Below is a small trained network, with its code and all its weights. Each question gives an input and a target symbol and asks what happens when units are switched off, that is, made to give their printed mean instead of their output.

import numpy as np


def w(rows, s, z=0):
    codes = np.array(rows[::2]) - 128.0
    scale = np.full(codes.shape[1], s)
    scale[-1] = z or s
    return codes * scale


def f(y):
    return np.maximum(y, 0)


def softmax(a):
    e = np.exp(a - a.max(-1, keepdims=True))
    return e / e.sum(-1, keepdims=True)


def log_softmax(a):
    a = a - a.max(-1, keepdims=True)
    return a - np.log(np.exp(a).sum(-1, keepdims=True))


def net(x, mask):
    ids = ['εηξπφψ'.index(c) for c in x.split()]
    T = len(ids)
    res = E[ids] + P[:T]
    u = 0
    for l in range(3):
        r = res
        for j in range(3):
            rows = slice(3 * j, 3 * j + 3)
            q, k, v = (r @ M[l][rows].T for M in (Q, K, V))
            z = softmax(np.where(np.tri(T) > 0, q @ k.T / 3**0.5, -1e9)) @ v
            o = O[l][rows]
            res = res + np.where(mask[u + j], z, o[:, -1]) @ o[:, :-1]
        u += 3
        y = f(res @ A[l][:, :-1].T + A[l][:, -1])
        res = res + np.where(mask[u : u + 4], y, B[l][:, -1]) @ B[l][:, :-1]
        u += 4
    return log_softmax(res[-1] @ U[:, :-1].T + U[:, -1])


Q, K, V, O, A, B = {}, {}, {}, {}, {}, {}
E = w([
[96,57,175,3,89],'ε',
[127,140,113,144,45],'η',
[99,146,109,48,45],'ξ',
[97,104,121,76,203],'π',
[126,123,112,192,175],'φ',
[208,204,58,112,125],'ψ',
],0.012)
P = w([
[181,114,211,95,109],'0',
[159,45,120,124,104],'1',
[163,150,193,103,125],'2',
[137,78,106,138,116],'3',
[143,176,173,119,136],'4',
[118,109,88,154,128],'5',
[122,204,153,134,148],'6',
[100,139,70,166,141],'7',
[103,228,133,148,160],'8',
[82,169,54,177,152],'9',
[87,253,117,158,171],'10',
],0.013)
Q[0] = w([
[151,125,134,121,146],'L0H0',
[60,126,153,104,131],'L0H0',
[71,10,78,170,117],'L0H0',
[65,71,122,151,112],'L0H1',
[118,88,119,140,162],'L0H1',
[92,164,166,109,119],'L0H1',
[182,171,137,190,98],'L0H2',
[155,113,128,114,254],'L0H2',
[129,51,92,227,123],'L0H2',
],0.06)
K[0] = w([
[147,128,120,120,152],'L0H0',
[58,115,139,104,142],'L0H0',
[139,21,189,92,119],'L0H0',
[99,98,147,85,78],'L0H1',
[154,96,152,132,85],'L0H1',
[85,163,115,137,122],'L0H1',
[166,183,82,182,102],'L0H2',
[137,99,131,137,254],'L0H2',
[188,94,182,215,123],'L0H2',
],0.062)
V[0] = w([
[7,108,201,177,103],'L0H0',
[90,133,131,129,118],'L0H0',
[156,133,137,127,132],'L0H0',
[156,118,124,138,166],'L0H1',
[147,138,151,200,74],'L0H1',
[87,142,135,121,62],'L0H1',
[187,119,159,174,116],'L0H2',
[185,113,167,86,90],'L0H2',
[121,93,163,135,166],'L0H2',
],0.014)
O[0] = w([
[136,103,181,35,233,1],'L0H0',
[149,118,144,117,176,109],'L0H0',
[104,132,124,140,107,148],'L0H0',
[141,144,190,139,112,114],'L0H1',
[125,170,77,1,102,109],'L0H1',
[117,98,37,124,161,146],'L0H1',
[65,133,123,32,159,108],'L0H2',
[90,156,100,184,213,174],'L0H2',
[123,190,99,139,53,83],'L0H2',
],0.0086,0.0085)
A[0] = w([
[185,82,76,89,89,45],'L0N0',
[133,69,169,101,109,2],'L0N1',
[181,7,126,127,70,88],'L0N2',
[186,50,147,87,88,50],'L0N3',
],0.016,0.0056)
B[0] = w([
[174,50,206,199,192,215],'L0N0',
[248,94,129,202,233,129],'L0N1',
[195,61,58,1,63,253],'L0N2',
[51,105,117,194,31,138],'L0N3',
],0.0072,0.0035)
Q[1] = w([
[224,43,214,98,126],'L1H0',
[137,100,169,178,86],'L1H0',
[145,126,124,191,150],'L1H0',
[185,103,97,178,103],'L1H1',
[64,153,174,71,165],'L1H1',
[53,118,200,51,152],'L1H1',
[155,108,85,153,9],'L1H2',
[205,89,154,242,9],'L1H2',
[119,127,162,253,250],'L1H2',
],0.02)
K[1] = w([
[90,70,226,129,114],'L1H0',
[151,79,155,171,105],'L1H0',
[182,140,106,200,135],'L1H0',
[133,163,108,141,126],'L1H1',
[99,46,140,97,155],'L1H1',
[112,11,154,115,211],'L1H1',
[194,82,111,178,75],'L1H2',
[249,242,35,200,66],'L1H2',
[15,116,104,180,146],'L1H2',
],0.021)
V[1] = w([
[143,137,182,176,228],'L1H0',
[69,83,122,57,139],'L1H0',
[155,201,110,87,118],'L1H0',
[98,136,135,72,67],'L1H1',
[53,53,254,149,20],'L1H1',
[129,118,82,110,70],'L1H1',
[43,116,127,110,65],'L1H2',
[68,148,80,140,191],'L1H2',
[111,121,145,56,77],'L1H2',
],0.0027)
O[1] = w([
[79,13,149,196,94,36],'L1H0',
[42,121,209,104,126,4],'L1H0',
[59,133,104,124,87,148],'L1H0',
[218,134,128,150,95,144],'L1H1',
[169,81,192,156,170,135],'L1H1',
[254,180,82,175,152,225],'L1H1',
[186,125,117,140,132,138],'L1H2',
[101,99,176,107,83,118],'L1H2',
[148,121,132,174,113,68],'L1H2',
],0.0022,0.0025)
A[1] = w([
[103,219,192,146,97,110],'L1N0',
[149,169,110,67,160,71],'L1N1',
[145,217,194,37,125,5],'L1N2',
[160,84,159,5,71,134],'L1N3',
],0.018,0.0027)
B[1] = w([
[199,170,87,59,160,250],'L1N0',
[90,93,101,134,106,145],'L1N1',
[248,55,138,139,103,154],'L1N2',
[152,147,125,43,65,191],'L1N3',
],0.017,0.012)
Q[2] = w([
[145,131,126,147,97],'L2H0',
[3,124,120,164,166],'L2H0',
[85,98,129,132,97],'L2H0',
[126,158,211,131,110],'L2H1',
[102,107,45,146,36],'L2H1',
[155,96,127,156,113],'L2H1',
[69,206,195,146,143],'L2H2',
[85,85,95,172,129],'L2H2',
[19,188,177,184,130],'L2H2',
],0.04)
K[2] = w([
[114,134,155,161,140],'L2H0',
[232,152,88,84,104],'L2H0',
[141,113,172,105,157],'L2H0',
[136,55,190,97,88],'L2H1',
[137,216,32,174,98],'L2H1',
[185,108,119,136,110],'L2H1',
[239,135,142,180,170],'L2H2',
[144,180,100,196,109],'L2H2',
[255,165,99,225,145],'L2H2',
],0.039)
V[2] = w([
[98,132,151,101,125],'L2H0',
[146,151,164,120,123],'L2H0',
[125,142,122,151,128],'L2H0',
[92,148,24,1,234],'L2H1',
[155,152,188,146,83],'L2H1',
[131,133,129,127,104],'L2H1',
[135,143,160,136,101],'L2H2',
[149,165,117,150,124],'L2H2',
[181,131,105,169,163],'L2H2',
],0.0065)
O[2] = w([
[138,134,159,126,99,112],'L2H0',
[162,118,132,126,110,123],'L2H0',
[104,142,138,103,114,124],'L2H0',
[47,86,89,103,255,254],'L2H1',
[130,117,132,95,133,125],'L2H1',
[122,107,126,108,150,139],'L2H1',
[123,117,133,126,149,126],'L2H2',
[150,134,129,94,111,115],'L2H2',
[148,123,135,98,129,88],'L2H2',
],0.0055,0.022)
A[2] = w([
[136,98,115,101,155,51],'L2N0',
[152,135,145,106,126,2],'L2N1',
[129,177,206,130,169,175],'L2N2',
[88,144,253,140,161,60],'L2N3',
],0.03,0.0093)
B[2] = w([
[133,136,137,138,114,252],'L2N0',
[124,116,141,128,148,176],'L2N1',
[107,159,173,153,129,139],'L2N2',
[112,108,149,3,132,131],'L2N3',
],0.041,0.026)
U = w([
[71,83,136,37,156,79],'ε',
[86,100,143,54,10,143],'η',
[12,2,104,97,213,246],'ξ',
[75,115,165,77,135,90],'π',
[126,52,153,67,178,75],'φ',
[118,157,89,24,166,85],'ψ',
],0.0044,0.011)

Each question gives the input, a string of symbols that net reads in full, and the target symbol t.
The units are the heads (3 rows each of Q, K, V and O) and the neurons (one row each of A and B). Each row of codes is followed by its name. A weight is (code - 128) times the scale printed after its matrix; where a second scale follows, it is the last column's (O, A, B and U).
mask holds one flag per unit, layer by layer, with each layer's heads first. A switched-off unit (its flag False) gives its mean, the last column of its rows in O or B, instead of its output. The means were averaged over made-up inputs and are rounded, as every weight is.
A unit's drop is (log p(t) with every unit on - log p(t) with that unit switched off) / (log p(t) with every unit on - log p(t) with every unit switched off).
The circuit of an input: a set's keep is (log p(t) with only the set's units on - log p(t) with every unit switched off) / (log p(t) with every unit on - log p(t) with every unit switched off). Starting from the 12 units with the biggest drops (on a tie, the unit counted first), units are removed one at a time, each time the one whose removal leaves the highest keep (on an exact tie, the one counted first), for as long as the keep stays at least 0.8.
circuit, biggest first: the units of the circuit, biggest drop first
unit that matters most: the unit with the biggest drop
k most important neurons: the k neurons with the biggest drops, biggest first
top k neurons in layer l: the k neurons of layer l with the biggest drops, biggest first
input π ψ ε φ ψ ξ, target η: circuit, biggest first	L0H2; L0N2; L1N3
input η π η ε, target η: top neuron in layer 2	L2N0
input ε ψ η ψ ε η φ ψ φ, target ψ: circuit, biggest first	L1N0; L0H0; L0H1
input ψ η ψ ψ ψ ψ η ε ε φ ε, target φ: circuit, biggest first	L1N2; L0H1; L0H0
input ε π ε ε η ξ, target η: 3 most important neurons	L0N2; L1N3; L1N0
input ψ ψ ψ ψ φ η η ψ ξ ε η, target ξ: 2 most important neurons	L1N0; L0N2
input ψ ε η φ ξ ψ ψ ε π ξ π, target π: circuit, biggest first	L0H1; L2N2; L0H0
input ε η ξ ξ φ φ ξ, target φ: circuit, biggest first	L0H1; L1N2; L0H0
input ψ ψ η φ ξ ψ π ξ η, target π: circuit, biggest first	L2N2; L0H0; L0H1; L0N2
input ε ψ η ψ η ψ π η ε ψ, target ξ: circuit, biggest first	L1N0; L2N0
input η η η π ξ ψ ε ψ ε φ η, target φ: circuit, biggest first	L2N1; L1N2; L0H0; L0H1
input π ε ψ φ π π ε, target π: circuit, biggest first	L2N2; L0H1; L0H0; L0N2
input ξ ψ φ ε, target η: 3 most important neurons	L0N2; L1N3; L2N0
input η ψ φ φ η, target φ: circuit, biggest first	L2N1; L1N2; L0H1; L0H0
input φ ψ ψ ξ ψ π, target η: 3 most important neurons	L0N2; L1N3; L2N0
input ε ξ π, target π: unit that matters most	L2N2
input φ ξ π ξ ε η, target η: 3 most important neurons	L0N2; L1N3; L1N0
input η φ ξ η ψ ψ π ξ φ, target φ: 2 most important neurons	L2N1; L1N2
input ψ ξ ψ φ η π ξ, target π: circuit, biggest first	L0H1; L2N2; L0H0; L0N2
input ξ η ψ η π ε ψ π ξ ψ ε, target ψ: unit that matters most	L1N0
input ξ φ ψ ψ π, target ψ: 2 most important neurons	L1N0; L0N2
input ε π η, target π: 2 most important neurons	L2N2; L1N0
input ε π ξ ψ ξ ψ φ ε ψ η, target η: top 2 neurons in layer 2	L2N0; L2N1
input ξ π ξ ψ ξ, target ψ: circuit, biggest first	L1N0; L0H0; L0H1; L0N2
input ψ η ψ ε φ ε π, target φ: 3 most important neurons	L1N2; L2N1; L0N2
input ψ ξ ξ φ, target η: 3 most important neurons	L0N2; L1N3; L2N0
input η ε π η ξ ψ η, target ψ: unit that matters most	L1N0
input π ε π η ξ, target π: 2 most important neurons	L2N2; L1N0
input ξ ξ ε η ξ ε ε, target ξ: 2 most important neurons	L1N0; L2N0
